In the rows, zero is written as 128.
Here are made-up nodes, facts about them, and rows of numbers that follow some of those facts. Name the node behind each unnamed row.

There are 3 kinds of fact about the nodes: skeplis, tradul, plaru.
<448> skeplis:<353>,<694> tradul:studum plaru:stutro
<624> skeplis:<1209> tradul:tugum plaru:fegomar
<267> skeplis:<938> tradul:studum plaru:stutro
<705> tradul:tugum plaru:bekim
<1164> skeplis:<1343>,<483>,<1083> tradul:tugum plaru:stutro
<245> skeplis:<1036> tradul:studum plaru:stutro
<1357> tradul:studum plaru:bupul
<622> skeplis:<475>,<813>,<258> tradul:tugum plaru:stutro
<170> tradul:tugum plaru:linu
<415> tradul:tugum plaru:skabas
<1140> skeplis:<937>,<1445>,<631> tradul:tugum plaru:bupul
<1360> skeplis:<727> tradul:tugum plaru:stutro
<532> skeplis:<1036> tradul:studum plaru:stutro
<911> skeplis:<1020> tradul:tugum plaru:fegomar
<591> skeplis:<1083> tradul:tugum plaru:stutro
<334> skeplis:<1436>,<634> tradul:tugum plaru:stutro
<727> skeplis:<838> tradul:studum plaru:stutro
<1436> tradul:tugum plaru:skabas
<1235> skeplis:<1239>,<475>,<204> tradul:studum plaru:stutro
<785> tradul:tugum plaru:stutro
<439> skeplis:<170> tradul:studum plaru:stutro
<1284> skeplis:<649> tradul:studum plaru:bekim
<634> tradul:studum plaru:bekim
<813> skeplis:<1025> tradul:tugum plaru:fegomar
<1350> skeplis:<1147>,<5>,<853> tradul:tugum plaru:linu
<783> skeplis:<1239>,<1020> tradul:studum plaru:sanos
<994> skeplis:<785>,<245>,<204> tradul:studum plaru:sanos
<353> tradul:studum plaru:stutro
<734> skeplis:<694> tradul:tugum plaru:sanos
<375> skeplis:<232> tradul:studum plaru:stutro
<132> tradul:tugum plaru:skabas
<938> skeplis:<138>,<436> tradul:tugum plaru:skabas
<268> skeplis:<783> tradul:tugum plaru:skabas
<1089> skeplis:<138> tradul:studum plaru:bekim
<56> skeplis:<621>,<911> tradul:tugum plaru:skabas
<148> skeplis:<50> tradul:tugum plaru:stutro
<201> skeplis:<415> tradul:tugum plaru:stutro
<684> skeplis:<433>,<692>,<436> tradul:tugum plaru:bekim
<1169> skeplis:<433> tradul:tugum plaru:stutro
<83> skeplis:<1459> tradul:tugum plaru:stutro
<1392> skeplis:<317> tradul:studum plaru:fegomar
<631> skeplis:<1025> tradul:studum plaru:stutro
<1446> skeplis:<132>,<245> tradul:studum plaru:sanos
<270> skeplis:<1239> tradul:tugum plaru:skabas
<524> skeplis:<591> tradul:tugum plaru:skabas
<1209> skeplis:<1106>,<853> tradul:studum plaru:fegomar
<475> tradul:tugum plaru:skabas
<828> skeplis:<727>,<918> tradul:studum plaru:fegomar
<958> skeplis:<609>,<1479>,<920> tradul:studum plaru:stutro
<707> skeplis:<270> tradul:tugum plaru:bekim
<23> skeplis:<1459> tradul:studum plaru:fegomar
<12> skeplis:<920>,<705> tradul:studum plaru:fegomar
<1452> skeplis:<1020> tradul:studum plaru:bupul
<232> tradul:studum plaru:bekim
<1231> skeplis:<72> tradul:tugum plaru:bekim
<138> skeplis:<1169>,<204> tradul:studum plaru:fegomar
<1376> skeplis:<247>,<1239> tradul:studum plaru:fegomar
<1147> skeplis:<581> tradul:studum plaru:stutro
<70> skeplis:<1239> tradul:tugum plaru:fegomar
<204> skeplis:<12> tradul:studum plaru:fegomar
<1479> skeplis:<692> tradul:tugum plaru:linu
<8> skeplis:<1392>,<12> tradul:tugum plaru:bekim
<19> skeplis:<305> tradul:tugum plaru:stutro
<247> skeplis:<433>,<363> tradul:tugum plaru:stutro
<918> tradul:tugum plaru:bekim
<686> skeplis:<828>,<524>,<132> tradul:tugum plaru:stutro
<609> skeplis:<353> tradul:tugum plaru:stutro
<240> skeplis:<56> tradul:tugum plaru:bekim
<1445> skeplis:<83>,<1509>,<270>,<1231> tradul:tugum plaru:stutro
<838> skeplis:<483> tradul:studum plaru:stutro
<436> tradul:studum plaru:stutro
<50> skeplis:<247> tradul:tugum plaru:fegomar
<649> skeplis:<12>,<1459>,<397> tradul:studum plaru:linu
<114> skeplis:<240>,<1459> tradul:tugum plaru:linu
<1394> tradul:tugum plaru:stutro
<162> skeplis:<1239> tradul:tugum plaru:bekim
<1197> skeplis:<170>,<1394>,<138> tradul:tugum plaru:skabas
<483> tradul:studum plaru:stutro
<102> skeplis:<232>,<138>,<600> tradul:tugum plaru:skabas
<600> skeplis:<581> tradul:studum plaru:fegomar
<266> tradul:tugum plaru:fegomar
<107> tradul:tugum plaru:stutro
<433> skeplis:<630> tradul:tugum plaru:stutro
<1343> tradul:tugum plaru:skabas
<866> skeplis:<318> tradul:studum plaru:linu
<301> tradul:studum plaru:stutro
<80> skeplis:<132>,<107> tradul:studum plaru:fegomar
<305> skeplis:<318> tradul:tugum plaru:stutro
<581> tradul:tugum plaru:fegomar
<1071> tradul:studum plaru:fegomar
<781> tradul:tugum plaru:fegomar
<692> skeplis:<785>,<649> tradul:tugum plaru:skabas
<1083> skeplis:<56>,<1231> tradul:tugum plaru:skabas
<1239> skeplis:<305> tradul:studum plaru:fegomar
<1025> tradul:tugum plaru:stutro
<94> skeplis:<80> tradul:tugum plaru:stutro
<205> skeplis:<266>,<70>,<258> tradul:studum plaru:sanos
<259> skeplis:<132> tradul:tugum plaru:linu
<717> skeplis:<1285> tradul:tugum plaru:stutro
<706> tradul:studum plaru:stutro
<1020> skeplis:<705> tradul:tugum plaru:skabas
<397> tradul:studum plaru:fegomar
<586> skeplis:<920>,<305> tradul:tugum plaru:bupul
<318> skeplis:<240>,<12>,<72> tradul:studum plaru:sanos
<1509> skeplis:<1020>,<920>,<397> tradul:tugum plaru:linu
<522> tradul:studum plaru:stutro
<363> skeplis:<994>,<1343> tradul:studum plaru:stutro
<896> skeplis:<706>,<268> tradul:tugum plaru:fegomar
<317> skeplis:<630> tradul:studum plaru:stutro
<477> skeplis:<334> tradul:tugum plaru:fegomar
<72> skeplis:<911> tradul:studum plaru:fegomar
<505> skeplis:<994>,<532>,<397> tradul:tugum plaru:stutro
<680> skeplis:<544>,<8>,<301>,<436> tradul:tugum plaru:fegomar
<766> skeplis:<475>,<1445> tradul:tugum plaru:stutro
<853> skeplis:<938> tradul:studum plaru:stutro
<897> skeplis:<8> tradul:studum plaru:stutro
<422> skeplis:<1164> tradul:tugum plaru:bekim
<807> skeplis:<994> tradul:tugum plaru:stutro
<655> skeplis:<781>,<807>,<72> tradul:tugum plaru:stutro
<920> skeplis:<911> tradul:studum plaru:bupul
<5> skeplis:<1162> tradul:tugum plaru:skabas
<544> tradul:studum plaru:fegomar
<630> tradul:studum plaru:bekim
<714> skeplis:<301>,<649> tradul:tugum plaru:stutro
<1035> skeplis:<1394> tradul:tugum plaru:stutro
<694> tradul:tugum plaru:stutro
<1106> tradul:tugum plaru:stutro
<1285> tradul:tugum plaru:stutro
<621> tradul:tugum plaru:fegomar
<457> skeplis:<12> tradul:tugum plaru:bekim
<1307> skeplis:<586>,<785> tradul:studum plaru:stutro
<937> skeplis:<591>,<1071> tradul:tugum plaru:skabas
<879> tradul:tugum plaru:linu
<619> skeplis:<448> tradul:tugum plaru:bupul
<1219> skeplis:<1025>,<448>,<1285>,<1106> tradul:tugum plaru:linu
<1162> skeplis:<522> tradul:studum plaru:stutro
<258> skeplis:<684> tradul:tugum plaru:skabas
<1386> skeplis:<8>,<483> tradul:tugum plaru:linu
<399> skeplis:<781>,<1169>,<201> tradul:tugum plaru:stutro
<1036> skeplis:<457>,<621> tradul:tugum plaru:stutro
<1459> skeplis:<866>,<56>,<12>,<318> tradul:tugum plaru:bupul

Named rows:
<259>: [128 118 142 121 159 146 139 100 124 159 117 138 130 151  65 180 135 126
 106 169 131 120 143 156 166 183 126 135 156 116 109 159 172 157  93  94
 155 156 127 103  56]
<680>: [127 123 147 114 159 141 131  99 120 160 121 146 143 149  71 179 128 120
 104 154 130 129 139 165 162 183 134 136 149 126 107 156 170 161  98  85
 159 142 133  99  64]
<600>: [122 116 176 111 165 148 128 100 128 147 114 132 126 154  65 156 127 120
 112 155 130 123 127 182 178 177 142 121 157 115 111 177 193 149  87  85
 151 138 127 109  67]
<655>: [134 121 146 126 160 147 139  99 123 167 125 134 134 152  71 176 125 134
 106 166 128 125 140 169 170 181 124 139 154 132 116 163 175 157  94 108
 166 159 127  99  61]
<72>: [128 131 186 130 172 167 152 101 137 175 135 127 131 171  74 138 116 164
  99 151 107 123 119 183 182 163 120 129 176 162 128 190 208 132  92 127
 156 158 129 114  69]
<937>: [128 142 143 130 168 142 148 109 128 159 119 142 146 163  59 169 126 113
  97 177 140 115 131 158 171 190 126 140 152 117 115 151 176 152  90  94
 159 137 135  91  77]
<734>: [124 120 145 118 159 142 137  96 122 155 117 136 134 153  67 177 136 120
 106 162 126 121 136 159 167 185 128 132 154 123 107 160 169 157  96  91
 155 151 124 103  57]
<586>: [129  93 143 115 155 147 140  72  98 162 115 120 123 146  68 174 114 141
 103 153 119 126 148 160 160 171 136 136 156 157 123 182 165 190  90 124
 173 167 126 102  33]
<305>: [145  84 139 108 162 139 113  50  88 181 106 104 100 164  77 170 118 140
 114 154 144 104 142 170 169 174 161 126 148 167 127 179 145 183  97 135
 192 169 117  85  52]
<1392>: [108 122 171 105 174 136 117 109 120 160  90 140 109 150  77 164 121 134
  94 147 121 118 127 159 162 153 147 129 152 133 105 176 192 146 102  78
 141 130 133 100  88]
<1285>: [157 121 142 106 153 147 115 103 128 162 135 156 132 173  92 182 132 121
 120 167 108 115 129 147 170 192 131 123 151 121  97 160 160 146  96  90
 137 139 138 126  40]
<70>: [111 114 144 118 137 143 162 109 101 179 122 153 118 182  86 167 139 104
 118 147 157 120 130 157 176 139 159 143 158 134 117 136 138 173  60  73
 146 172 138  94  66]
<422>: [128 132 141 125 165 142 143 103 122 161 117 140 140 153  67 175 122 122
  99 171 133 122 138 161 167 185 128 140 151 126 114 155 174 161  90  96
 160 145 136  93  70]
<1035>: [127 121 147 117 157 145 136  97 124 162 121 142 139 152  71 177 133 121
 108 160 129 126 138 165 168 183 130 135 152 125 110 158 169 159  94  90
 160 151 130 100  60]
<415>: [157 124 145 105 153 146 114 104 127 165 140 159 130 173  96 180 127 123
 121 166 110 115 131 150 171 191 133 124 150 122  98 160 160 145  91  91
 138 139 141 125  43]
<896>: [123 126 145 119 157 143 139 102 122 161 123 142 137 155  70 176 132 121
 105 161 127 122 140 160 167 182 128 138 155 123 107 156 171 157  93  91
 156 153 129 103  59]
<714>: [123 129 146 117 155 126 138 104 109 154 137 135 142 141  74 170 125 126
 119 162 121 124 138 164 160 191 136 146 144 118 105 152 157 162 103  90
 160 158 131 104  56]

Rows to name:
No name comes twice in this set of rows, the named rows included.
[125 114 186 108 160 154 123  97 132 151 118 138 134 148  70 162 119 118
 113 141 140 140 132 200 175 172 149 121 152 117 110 176 195 149  87  81
 160 138 130 103  73] => <1089>
[ 92 130 182 119 141 148 176 125 113 165 135 154 124 180  87 135 130 118
 109 131 123 128 114 161 173 122 154 141 174 144 121 162 172 159  61  72
 122 162 148 118  62] => <783>
[159 119 138 113 154 150 115 106 131 164 133 155 123 166  85 184 133 125
 118 176 110 114 132 145 170 191 129 120 155 113 101 161 163 145  90  93
 138 144 140 125  38] => <132>
[103 134 179 118 158 150 157 117 124 153 132 144 137 156  73 141 121 136
  98 140 104 129 122 165 168 155 130 137 170 141 112 177 193 150  88  89
 134 153 141 122  58] => <1452>
[120 126 145 124 155 140 146 103 117 162 121 143 134 162  74 172 136 117
 111 160 135 122 134 162 170 174 136 138 153 123 110 151 161 160  87  86
 153 156 130  99  64] => <707>
[121 115 164 119 166 148 131 106 127 149 110 125 110 149  61 158 126 131
 109 169 122 117 128 167 172 172 138 122 161 110 113 183 189 150  85  91
 143 144 128 110  62] => <80>
[138 153 149 130 170 143 138 101 130 193 139 130 135 175  80 158 139 136
 111 164 140 101 125 174 179 193 133 135 155 134 118 146 165 125 109 111
 168 159 126  91  94] => <240>
[121 126 144 123 163 141 143 101 124 156 119 139 139 157  65 172 139 116
 104 166 130 117 133 156 170 184 126 137 153 119 107 156 171 157  97  91
 153 150 125 101  64] => <1140>
[123 109 169 117 161 139 132 103 111 144 127 120 118 139  72 156 107 139
 123 164 114 127 130 178 167 175 147 131 151 120 116 183 181 162  86  97
 157 153 133 112  55] => <1307>
[138 111 169 106 173 135 101  75 105 178 115 100  99 158  74 141 117 144
 119 152 132  99 124 185 173 180 168 121 149 147 120 182 166 148 109 117
 175 149 121  97  78] => <866>
[110  87 167 112 140 144 148  92  86 176 112 127  80 189  90 143 121 115
 128 142 153 113 119 170 185 118 190 124 159 147 134 170 144 181  46  86
 150 171 137  98  63] => <1239>
[117 142 171 112 164 120 123 103 111 163 136 119 121 153  79 135 126 131
 127 154 124 104 114 180 168 186 158 133 146 118 110 161 165 137 109  89
 153 149 129 109  84] => <23>
[101 148 163 117 144 149 173 122 123 165 145 167 168 155  72 158 130 136
  81 124 100 139 135 142 149 155 113 154 180 159 108 159 184 166 101  91
 132 160 147 123  38] => <1020>
[143 126 172 103 171 133  90  76 103 200 116 104  98 149  71 134 114 158
 104 138 135  93 126 181 158 179 176 121 155 161 119 183 168 147 121 124
 183 150 127  94  81] => <318>

The same nodes again, as new rows of numbers:
Some nodes and their rows:
<694>: [ 89  87 127  45  95  77 136  70 121 141 128 157 145 164 163]
<958>: [151 103  97 201  58 137 104 161 130 124 173 134 121 137 156]
<102>: [103 105 118 205 132 148 173 169 155 125  86 151 135  88 135]
<132>: [134 166 160  10  88  68 138 120 134 175  99 144 144 116  78]
<1360>: [109 116 187 163 119 107 106 154 111 103  94 130 170 140 106]
<911>: [149 124 112  99 156  90 109 103 169  89 127 150  98 133 108]
<680>: [111 119 167 169 150 180 122 236 164 117 127 129 137 146 140]
<1436>: [121 138 178  93 135 114 185 123  90 140 109 130  67 198 137]
<624>: [106  98 145 138 149 146 146 154 134 155 129 158 147 113 163]
<258>: [ 81 145 130  83 163 172 116 136 152 152 132 136 134 139 142]
<205>: [145 148 124 203 111 195 110 133 107 143 148 132 151 127 148]
<267>: [130 125 107 151 130 176 159 182 113 130 142  89 151 105 149]
<1035>: [124  90 143 149 114 164 181 117 171 121  99 121 140 117 100]
<1284>: [169 131 105 158 111 135 116 178 137 113 169 106 113 126 138]
<305>: [133 146 107 110 153 123 112  68 171  91 125 174 114 147 121]
<232>: [143 142  83 103 130 115 185 110  93 108 113  98 139  86 156]
<1357>: [151 131 128 136 106 126 147 117  88 129 136 108 137 128 143]

Name these rows:
No name comes twice in this set of rows, the named rows included.
[172 142  77  83 128 115 118 133 147  82 165 104 115 128 131] => <12>
[101 103 133  37 167 123 152 100 118 151 129 164 153 124 176] => <1106>
[167 105 106 158  81 172 183 110 128 113 126  82 152 108 106] => <439>
[ 75 156  91  57 114  98 112 126 170 136 131 133 107 131 132] => <785>
[187 127 105 172 104 134 120 130 126  92 146 131 126 138 128] => <1452>
[151 146  73 102 119 133 128 124 148 104 151  91 129 106 128] => <204>
[ 96 137 109  96 160  80 192 115 119 110  84 162 126  87 166] => <581>
[176 140  81  91 111 100 105 105 134  83 171 113 113 135 137] => <920>
[147 123 192 171  96 113 110 176 127 165  90 153 154 115  68] => <686>
[136 122 152 182 165 163 107 117 135 156 131 173 123 126 115] => <766>
[150  83 103 115  51 107 130  94  86 143 159 134 158 159 183] => <448>
[ 39 143 121  87 146 155 123 121 135 132 105  74 128 143 138] => <433>

